In the rows, 128 means zero.
Known rows:
tofle: [116 121 143 124 134 119 145  98 140 106 111 145 142 136 152 120 153 122
 133 109 123 137 139 111 127 122]
fastul: [128 129 120 126 107 120 128 119 129 109 124 124 146 139 132 132 146 133
 116 121 121 133 109 111 123 148]
rapul: [143 116 120 118 103 188 127 117 131 145 123 110 133 144 114 134 150 101
 151 122 112 142 161 134 130  97]
pefites: [146 108 132 139 144 137 144  81 103 133  81 161 118 127 105 134 152 120
 151 115 156 117 123 116  99 116]
klupla: [150 132 128 132 114 105 135 109  98 122  91 150 122 132 115 142 129 113
 129 127 129 117 104 136  97 158]
skemar: [133 126 113 126  86 133 115 137 132 124 130 122 147 141 127 147 147 130
 115 129 110 137 114 115 131 153]
girus: [127 114 128 116 140 158 151  90 134 117 113 108 129 132 117 117 158 108
 158 105 126 134 160 118 118  78]
fiklegrek: [134 133 138 131 124  91 145 115 117 110 105 143 141 124 113 121 153 131
 139 127 131 128 112  93 118 142]
nodestom: [150 139 109 118  89 131 119 105 139 125 110 127 155 163 132 149 107 109
 116 118 125 134 104 134 125 158]
bramos: [124 132 113 129 109 148 115 135 114 119 111 126 141 131 130 160 158 130
 103 134 107 146  95 124 130 148]
magris: [132 108 127 126 128 118 143  83 124 104  91 144 122 146 147 138 146 118
 136 105 143 109 127 126 120 127]
staradus: [115 137 160 128 114 104 111 155 131 129 161 130 147 145 165 105 122 101
 107 116  88 163 146 154 108 174]
bitrigri: [134 128 121 116 111  97 155 122 111  67 106 114 152 128 146 121 156 129
 120 128 142 128 131  95 118 139]
melil: [127 126 112 120 121 109 139  99 128  95 112 129 141 135 122 139 158 146
 120 118 142 119  97  92 132 131]
skeda: [129 114 115 123  96 145 110 111 111 110  97 119 119 147 106 154 124 105
 120 122 122 127 122 154 113 148]
drastoge: [148 114 123 137  84  94 135 124 108 122 116 146 118 135 110 136 142 126
 141 131 127 102 122 116 112 164]
pluro: [137 109 111 131 123  83 138 115 114 106 120 126 115 145 138 135 148 132
 130  96 134 100 119 119 131 148]
dapone: [137 140 161 128 132  70 144 116 114 112 112 148 142 132 135  98 125 105
 137 114 121 134 131 132  95 160]

Facts:
beban {α=137}
bebin {ψ=veno, α=137}
bemuk {α=312}
betor {α=312}
bibronen {ψ=drastoge giplus kunok bemuk, ρ=tofle dapone, α=230}
bibuskil {ψ=gilokos bemuk pluro, α=137}
bitrigri {α=137}
bogam {χ=naste viri, α=137}
bogron {χ=giplus skunoflal grepes, α=246}
bramos {ψ=grepes, ρ=dromudar grostu, α=137}
brobuzes {ρ=stoste sabol, α=137}
brofa {ψ=klisu maskabru, ρ=bupluk beban magris stomis grunomu bogam, α=230}
brustil {ψ=tene, α=246}
bubros {ψ=flale, ρ=bitrigri lubar pigrem, α=230}
bupluk {χ=kitil fofugram, α=137}
dapone {ψ=gibrum, χ=trudis, α=137}
datri {χ=grugro zagur stakler, α=137}
degru {χ=trolem, ρ=gisik, α=137}
deze {ψ=stakler, χ=taga staradus mokla, α=246}
dobun {α=312}
drastoge {χ=skeda, α=137}
drifa {ψ=flale stomis, ρ=klifles, α=246}
dromudar {ψ=virepe, α=137}
druvinu {ρ=veno dapone pime, α=137}
fastul {α=137}
feke {ψ=viri, α=137}
fiklegrek {χ=legrifi girus, α=137}
flale {ψ=zagur kunok pluro, α=137}
flatam {χ=kofes, α=137}
flige {χ=bibuskil, ρ=grinun voze stoste, α=312}
flotel {ψ=kugu, χ=vadrizam klestabras, α=137}
fofugram {α=312}
gapul {χ=grinun klilok, α=341}
gefir {ρ=saflubik grostu zepor, α=230}
gibrum {ψ=skimos, ρ=brustil, α=312}
gilokos {ψ=bemuk, α=230}
gipla {ψ=gilokos maskabru klifles, α=230}
giplus {ψ=kadror drastoge gilokos bemuk, α=137}
girus {ψ=skemar, α=312}
gisik {α=137}
godu {ρ=dromudar zagru sutor granuk, α=341}
gorol {ψ=bemuk, χ=naste stadran lubar, α=137}
granuk {α=137}
grepes {ψ=flatam, ρ=gipla vasutrir, α=137}
grinun {α=137}
grostu {ψ=bemuk, χ=gibrum, α=137}
grugro {α=137}
grunomu {χ=trolem, α=137}
gruse {α=341}
kadror {α=137}
kapli {ψ=trogre, α=312}
kitil {ψ=kadror, α=312}
kizaki {χ=truskar trolem, ρ=betor, α=230}
klaza {ρ=sabol fiklegrek, α=137}
klestabras {α=137}
kletrem {ρ=kadror, α=137}
klevin {χ=mude zoklil, α=312}
klifles {ψ=kadror bemuk, χ=feke, α=230}
klilok {ρ=tofle sabol legrifi gruse, α=341}
klisu {α=137}
klupla {ψ=zoklil gilokos, χ=luskel kugu, α=137}
kofes {ρ=bogron, α=137}
kugu {ψ=gilokos, ρ=stutram brustil girus lubar, α=230}
kunok {α=137}
legrifi {α=312}
legru {α=341}
lubar {ψ=gilokos, α=137}
luskel {α=230}
madroso {ρ=saflubik grunomu, α=137}
magris {ψ=zoklil bibronen, α=230}
maskabru {ψ=gilokos bemuk, α=137}
megek {ψ=drastoge, χ=flale, ρ=suflem grugro sutor maskabru, α=341}
melil {α=137}
mogru {ρ=kunok zepor, α=137}
mokla {ρ=datri bebin feke, α=230}
motik {ψ=tragru, α=230}
motrer {ρ=stutram voze bibuskil granuk, α=246}
mude {ψ=bemuk, α=312}
naste {ρ=gorol gapul raklo pelus, α=230}
nodestom {ψ=mude stakler, ρ=brustil klisu fiklegrek gruse, α=137}
noplan {ψ=kunok, ρ=rogru, α=137}
pame {ψ=zagur, χ=sabol plakur, ρ=fofugram granuk, α=312}
pefites {ψ=gilokos kizaki, χ=brobuzes klilok, α=341}
pelam {α=137}
pelus {α=312}
pigrem {χ=pelam klilok, α=137}
pime {χ=madroso, α=246}
plakur {ρ=skunoflal klisu, α=312}
plasoflis {χ=zegra grugro truskar, ρ=fofugram virepe, α=137}
pleske {α=312}
pliki {ψ=flatam, χ=betor, α=246}
plito {ψ=noplan, ρ=pluro, α=230}
pluro {ψ=noplan, α=137}
raflen {ψ=mude, χ=ruskel madroso, ρ=flotel grugro vadrizam, α=246}
raklo {α=246}
rapul {ρ=betor voskas, α=312}
revubin {χ=kletrem vadrizam gefir, ρ=suflem motik klisu magris klifles, α=341}
rogru {χ=bitrigri, α=137}
ruskel {ψ=bemuk, α=341}
ruten {ρ=zoklil grostu klestabras, α=230}
sabol {ψ=vuzum, α=230}
saflubik {ψ=kadror kugu, α=137}
skeda {ψ=gilokos, ρ=bibuskil bogam, α=246}
skeflu {ρ=dromudar, α=137}
skemar {ρ=girus, α=137}
skimos {ψ=bemuk, ρ=grinun gapul grunomu bogam, α=137}
skunoflal {ψ=bemuk, α=137}
stadran {α=137}
stakler {α=137}
staradus {ρ=pime gisik, α=137}
stomis {α=312}
stoste {ψ=feke, χ=ruten, α=341}
stutram {ψ=viri gilokos, α=137}
suflem {χ=kapli stakler, α=137}
sutor {α=137}
taga {ψ=zoklil bemuk, ρ=klevin voze girus dromudar pelus, α=137}
talam {ρ=sabol saflubik pleske beban, α=137}
tene {ρ=beban, α=230}
tofle {ψ=dobun, α=230}
tragru {ψ=gilokos bemuk, χ=fastul melil, ρ=luskel ruskel sutor, α=137}
trogre {ρ=zoklil vasutrir pefites, α=137}
trolem {α=137}
trudis {α=230}
truskar {ψ=flale, ρ=grostu, α=137}
tustubri {ρ=kadror vasutrir melil, α=246}
vadrizam {α=230}
vasutrir {χ=plakur, α=137}
veno {ψ=noplan, χ=kitil grepes, α=230}
virepe {χ=bitrigri, α=137}
viri {ψ=gilokos bemuk, ρ=tofle datri pelus, α=341}
voskas {ψ=gilokos ruten, χ=grugro stomis, α=137}
voze {ψ=klilok, χ=kletrem magris, α=341}
vubri {χ=trolem ruten, ρ=legru flale sutor, α=230}
vuzum {χ=skunoflal fofugram lubar, ρ=suflem stadran, α=230}
zagru {χ=stadran zepor, α=137}
zagur {α=312}
zeflova {ρ=gipla luskel beban stomis, α=137}
zegra {ψ=skeflu maskabru, ρ=skunoflal bebin pluro, α=137}
zepor {α=137}
zoklil {α=137}
zugol {ψ=maskabru, χ=klestabras stakler, ρ=grinun betor stutram feke, α=137}

Rows:
No name comes twice in this set of rows, the named rows included.
[136  81 120 120  70 156 122 103 127 119 142 116 109 147 101 119 153 110
 179 118 129  86 183 132 107 103] | bemuk
[145 108 120 114  97 162 135  88 137 128 121 110 124 151 111 117 130  95
 169 108 131 113 166 136 111  95] | mude
[134 134 111 133 115 101  96 113 119 107 105 126 167 154 132 124 161 140
 124 125  92 114 112 122 133 130] | trolem
[159 122 131 124 103 174 140 130 115 159 106 127 126 133  91 133 155  99
 170 133 106 148 157 127 126 102] | flige
[130 121 122 124 119  98 135  86 116  94 105 131 135 146 131 132 128 126
 122 108 151 107 112 126 103 146] | skunoflal
[173 115 115 125 120 163 150 133 102 168  98 125 104 143 102 147 152  91
 167 112 108 143 157 139 137 107] | pame
[135 104 126 135 102 169 111 124 134 160 133 138 134 146 121 127 148 124
 132 115 126 145 148 115 126 138] | klilok
[137 110 124 125  91 164 118 111 117 126 118 135 123 151 130 145 137 100
 135 124 122 116 145 150 107 132] | viri
[141 146 131 125  90 117 129 120 109 135 103 149 124 134 107 166 127 108
 134 141 111 121  88 147 108 159] | zugol
[144 122 142 128 133 123 147  88 107 124  86 152 129 132 117 123 154 112
 162 122 131 119 138 121 108 115] | stoste
[154 138 129 123 101 105 141 102 133 130  89 126 143 143  93 119 116 109
 149 122 126 139 126 114 126 143] | deze
[156 130 125 138  97 136 118 122 115 142  84 157 155 153 118 140 158 124
 149 144  94 132 133 118 139 132] | vubri
[136 120 114 124 136  88 140 114 118 100 115 127 127 146 145 139 148 130
 120  97 129 119 111 115 133 139] | bebin

The same nodes again, as new rows of numbers:
Known rows:
brofa: [150 110 168 147 119 172  98 124 122 101  96 131  98 160  98 166 120 167
  97 149 114 129 130 144 105 125 176  64  95 124 113 109 133 114  88  73
 127 122  97 169 107 124  73  79 102 109]
dromudar: [128 137 109 115 116 112 128 137 143 123 111 123 144 126 139 116 140  84
 136 134 123 135 124 133 128 113  85 180 163 123 151 161 116 147 168 155
 102 110 105 164 101 143 143 141 155 127]
kofes: [136 135 139 121 136 139 140 122 114 114 121 134 123 126 119 134 124 142
 140 107 130 120 112 117 137 138 117 135 148 118 119 140 153  92 146 139
 142 137 154  69 146 105 126 127 142 135]
klestabras: [142 154  87 119 107 125 140 126 132 139 128 128 127 150 137 126 137 108
 141 117 122 148 130 149 132 136  97 156 146 121 131 162 115 128 151 160
 123 123 109  98 148 117 147 125 121 149]
fastul: [138 133 125 118 125 140 141 133 116 131 129 131 121 123 137 121 122 127
 143 109 125 129 118 123 133 133 104 139 152 121 131 139 139 103 146 148
 131 137 142  90 141 109 127 122 138 137]
pefites: [125 102 120 149 116  93 173 149  79 143 143 115  72 129 173 123 155  98
  63 189 125 163 108 131  71 152 148 130 128 107 114  99 126 119  84  65
 117 130  95 189 146 136 135 114  69 134]
kizaki: [ 98  99 136 121 125 128  97 124 120 126 140 129 121 135 125 149 115 175
 106 169 137 108 154 127 102 130 180  66 113 122 122  82 111 157  72 113
 130 111 115 144 110 131 113 113 112 112]
flale: [144 171 127 142 158 111 152 152 129 173 128 135 162 104 140 112 132  92
 144  80 140 147 119 160 140 148 121 159 118 138 111 133 127 140 120 117
 166 170 143 156 179 110 152 126 151 121]
voze: [113  79 115 125  88  76  99  97 106 111 137  87 107 173 179 133 136 128
  85 193 121 131 111 138  83 114 134 154 104 107 154 103 101 183 121  95
  76  56  84 244  90 152 119 128 141 150]
zepor: [114 149 108 138 106 116 129 136 140 141 119 133 162 142 141 124 143  95
 147 132 127 136 122 140 142 131  85 170 146 128 140 161 116 122 161 144
 113 130 113 122 134 116 143 142 143 131]
motik: [133 111 113 147 116 117 134 132 120 132 148 117 122 118 133 130 142 101
  86 171 121 130 153 126 118 121 161 103 130 124 117 100 107 140  82  92
 125 113 105 168 130 151 155 132  86 129]
klifles: [125 114 110 143 121 106 151 134 132 142 159 119 128 116 144 123 136  94
  90 187 120 131 137 126 111 131 169 115 120 136 116 101 101 147  71 100
 122 115 111 172 130 156 157 137  77 135]
girus: [143 137 115 105 130 127 102 116 156 127 123 118 146 108 109 119 138  92
 166 116 123 107 146 126 147 101 101 165 146 137 147 160 118 151 172 170
 121 104 134 152  96 145 144 162 164 133]
fiklegrek: [124 132 119 119 125 113 123 116 124 121 125 124 134 129 132 113 118 109
 148 133 136 124 125 115 131 119 113 171 149 123 147 138 131 135 151 160
 113 121 137 140 109 146 144 142 149 136]
kugu: [120  99 167 119 140 148  88 119 131  98 148 129 118 136  99 153 124 174
  96 155 146  99 157 125 104 122 194  53  68 140 116  87 146 150  95  90
 119 102 133 156 105 134  99 110  78 105]
bebin: [138 137 117 135 158 109 145 116 127 139 144 110 127  81 147 112 126  96
 139  84 130 120 128 103 139 119 118 168 131 136 139 111 130 162 142 130
 162 142 169 155 144 131 154 139 156 129]
madroso: [142 144 153 114 127 155 111 126 136 107  89 137 115 169 113 146 127 151
 157 113 136 123 119 155 121 137 102 129 132 121 134 156 140 110 168 128
 115 116 121 118 108 116  94 110 148 110]
stadran: [124 142 117 133 106 110 139 138 139 141 137 124 158 127 129 119 147  97
 129 109 120 135 117 129 139 125  98 155 142 126 132 149 125 111 153 141
 132 136 126  92 148 115 146 138 133 137]

Rows:
No name comes twice in this set of rows, the named rows included.
[129 104 123 145 112 111 168 145 109 141 166 117  95 132 172 134 162 100
  61 189 122 153 135 147  71 141 151 117 102 117 113  88 126 154  83  67
 100 114  97 200 141 137 134 104  55 129] | ruskel
[151 107 128 121 106 148  95 103 124 107  91 129 119 193 124 158 120 176
 107 157 112 140 109 156 124 139 167  92 111 123 107 119 114 114 118  82
 120 102  90 142 139 114  89 102 130 141] | gefir
[120 117 142 138 113 161 124 137 124 141 131 142 134 152 117 157 139 169
 103 169 138 135 142 155 121 152 173  63 115 122  94 108 113 119  80  93
 136 130  95 120 134 115 108  97  93 118] | ruten
[129  94 174 147 127 131 148 145  86 136 117 114  89 150 154 148 140 174
  68 158 125 135 106 140  78 159 168  97  82 119 105  76 145 118  74  46
 140 139 110 174 151 110  85  83 102 133] | megek
[104 126 129 104 117  90 143 128 129 116 140 171 113 126 139  90 112 145
 163  83 158 142  97 127 104 137 137 150 117 138 142 131 115 134 119 154
  78 156 127  56 163 103 145 163 181 146] | flatam
[158 132 106 114 131 150 135 113 128 142 107 124 109 126 118 126 134 122
 151 100 114 131 146 121 148 118 104 135 170 132 124 150 132 112 146 173
 160 131 145  75 137 118 137 130 142 139] | kapli
[149 117  91 144 118 116 126 121 144 135 143 111 123 144 138 126 135  86
  94 156 115 136 141 151 112 120 159 111 114 137 121 117 100 159 102  94
 127 113  98 201 140 153 147 122  85 131] | magris
[129 175  92 113 138 130 121 145 157 172 116 139 172 132 122 123 124 103
 170  95 123 127 146 181 140 144 104 162 123 142 113 154 100 159 133 164
 155 156 112 146 151 129 154 144 147 120] | stomis
[117  91 115 129  94  93 147 131  92 147 136 106 128 167 179 132 143 128
  78 193 124 151 111 139  95 148 140 138 119 107 121 105  95 139 100  81
 100  93  82 182 138 125 126 124 115 141] | legru
[129 120  87 127 106 120 124 120 139 137 115 126 159 167 153 124 137 109
 105 192 129 155 115 166 140 133 142 124 125 120 111 134  74 137 107  91
 109  96  75 172 134 144 148 138 136 146] | luskel

Now the same nodes, written a new way:
Known rows:
kizaki: [141  90 130 189 115 100  87 114 145  89 134 156  91 159 113 143 183  79
 108  71  44 173 125 158 128 139 113 115]
mokla: [120  89 111 155 134  93  35  99 132  99 150 146  96 141 142 160 144 110
  99 117  88 199 156 160 102  85 150 105]
pame: [137  96 168  83 156 139 136  94 141 158 134 119  80 146 125 167 133 131
  78 169 146 105 136 139 125 122 118 103]
zeflova: [126 113 121  73  97 161 125  58 140 118 131 105  83 108 109 183  93 104
 125 123 134 131 160 146 114  97 117 125]
flige: [131  45 143 115 127 163 139  97 135 148 139 147  62 152 149 158 152 140
 121 171 128 119 123 141  81  90 136 119]
tustubri: [184 123 110  96 105 134  99  61 165 103 143  53  96  90 107 202  83  76
 171  89 155 157 165 107 118 105  95 151]
bibronen: [144  99 135 150 124  64  45 112 127 118 133 145  90 160 114 142 145  98
  75  77  67 146 162 152 128 130 139 126]
pliki: [189 126 145 154 121 111 132 113 147 108 162  60 106  67 153 170 119  95
 145  92 168 171 140 108 138  96  94 187]
feke: [133  97 144 198 138 101 139 151 119 166 125 120 119 106 120 101 116 157
 133 123  93 117 104 126  93 128 109 135]
trudis: [ 89 135 123 144 122  88  94 134 129 115 146 134 122  95 137 171 124 110
 102  99  76 193 168 153 129 117 130  88]
vadrizam: [ 59 163 134 140 124  76  83 150 139 121 115 133 153  64 133 163 132 140
 109  69  94 202 200 165 143 118 126 127]
bogam: [110  91 141 147 108 117 199 181 128 143 156  79  91 113 137 135 115 125
 148 133 109 127 103 115 106 118 113 127]
gisik: [113 140 160 153 137 104 158 154 141 156 137 107 122  77 146 146 118 123
 134 119 129 137 120 148 113 131  83 134]
fofugram: [ 69 133 145 132 103  98 168 156 151 138 153 117  83  73 122 121 104 167
 133 173 128 116 106 178 104 116 112 117]
pigrem: [136 116 168 156 157 113 162 133 137 166 153  99 109 103 168 152 154 105
 130 138 121 134 120 119 106 110 108 122]
dobun: [106 123 144 112 127 155 171 124 155 165 119 149 102  96 129 160 140 135
 124 161 135 114 126 165 111 107 110 114]
gorol: [141  94 165 139 117  81 149 171 131 148 152  99  67 117 125  87 131 121
 128 113  89  79 104 122 112 119 100 161]
legrifi: [ 99 104 158 143 144 139 177 141 140 162 129 132 115  96 129 149 114 165
 119 166 128  99 117 142  86 105 115 111]

Rows:
No name comes twice in this set of rows, the named rows included.
[114 128 127 139 106 135 155  95 162 219  76 149 114 123  87 131 161 128
 141 146  63  89 120 157 117 136  75 121] | bemuk
[ 87 124 130 105 106 135 183 144 135 140 112  92 130  89 100 156  81 163
 138  80 121 155 141 138 103 114 104 145] | klestabras
[117 116  99  98  52 143 141  84 150 105 159  88  67  68  98 177  86 143
 120 130 152 117 147 158 135 113  98 132] | grepes
[103 143 142 124 142 124 113 105 159 164  79 126 125 108  83 139 113 159
 179 102 103 144 133 150  71 113 119 134] | stakler
[138 129 147 119 137 125 127  95 169 157 124  97  95 133  78 151 141 140
 115 137 127 134 141 134 126 134 102 121] | noplan
[103 123 123  79 107 137 144  82 134 142 115 110 126  79 103 176  96 154
 131 116 158 125 157 128 108 108 104 127] | kletrem
[163 150 152 149 112  78 132 165 169 113 175  43  83  76 133 148 108  81
 180 103 136 163 125 106 122  99  70 183] | bogron
[202 159 160 119 151 108  71  61 167 127 117  73 104 104 151 162  92  44
 170  77 143 119 174 121  98 103  66 194] | raflen
[205  84 117 160 121 128  72  76 153 105 143  50  97 114 127 155 108 111
 172 118 136 161 160  97  94  72 121 165] | motrer
[145 120 141 111 152 140 153  82 147 103 116  78  82 144  40 177  88 147
  97 106 146 150 124 153 105 159 121 115] | truskar
[153  97 179 110 162 121  55  73 139 141 120 140  90 141 159 143 103 104
 145 124 121 104 153 152  70 104 119 131] | nodestom
[ 93  85 129 116 119 152 204 149 131 155 132 127  91 103 129 161  95 136
 126 136 127 122 122 156 115 111 116  92] | pleske
[125 141 157 183 134 106 150 144 149 182 122 119 130  70 140 115 140 136
 128 117  99 112 116 150 121 141  85 143] | klisu

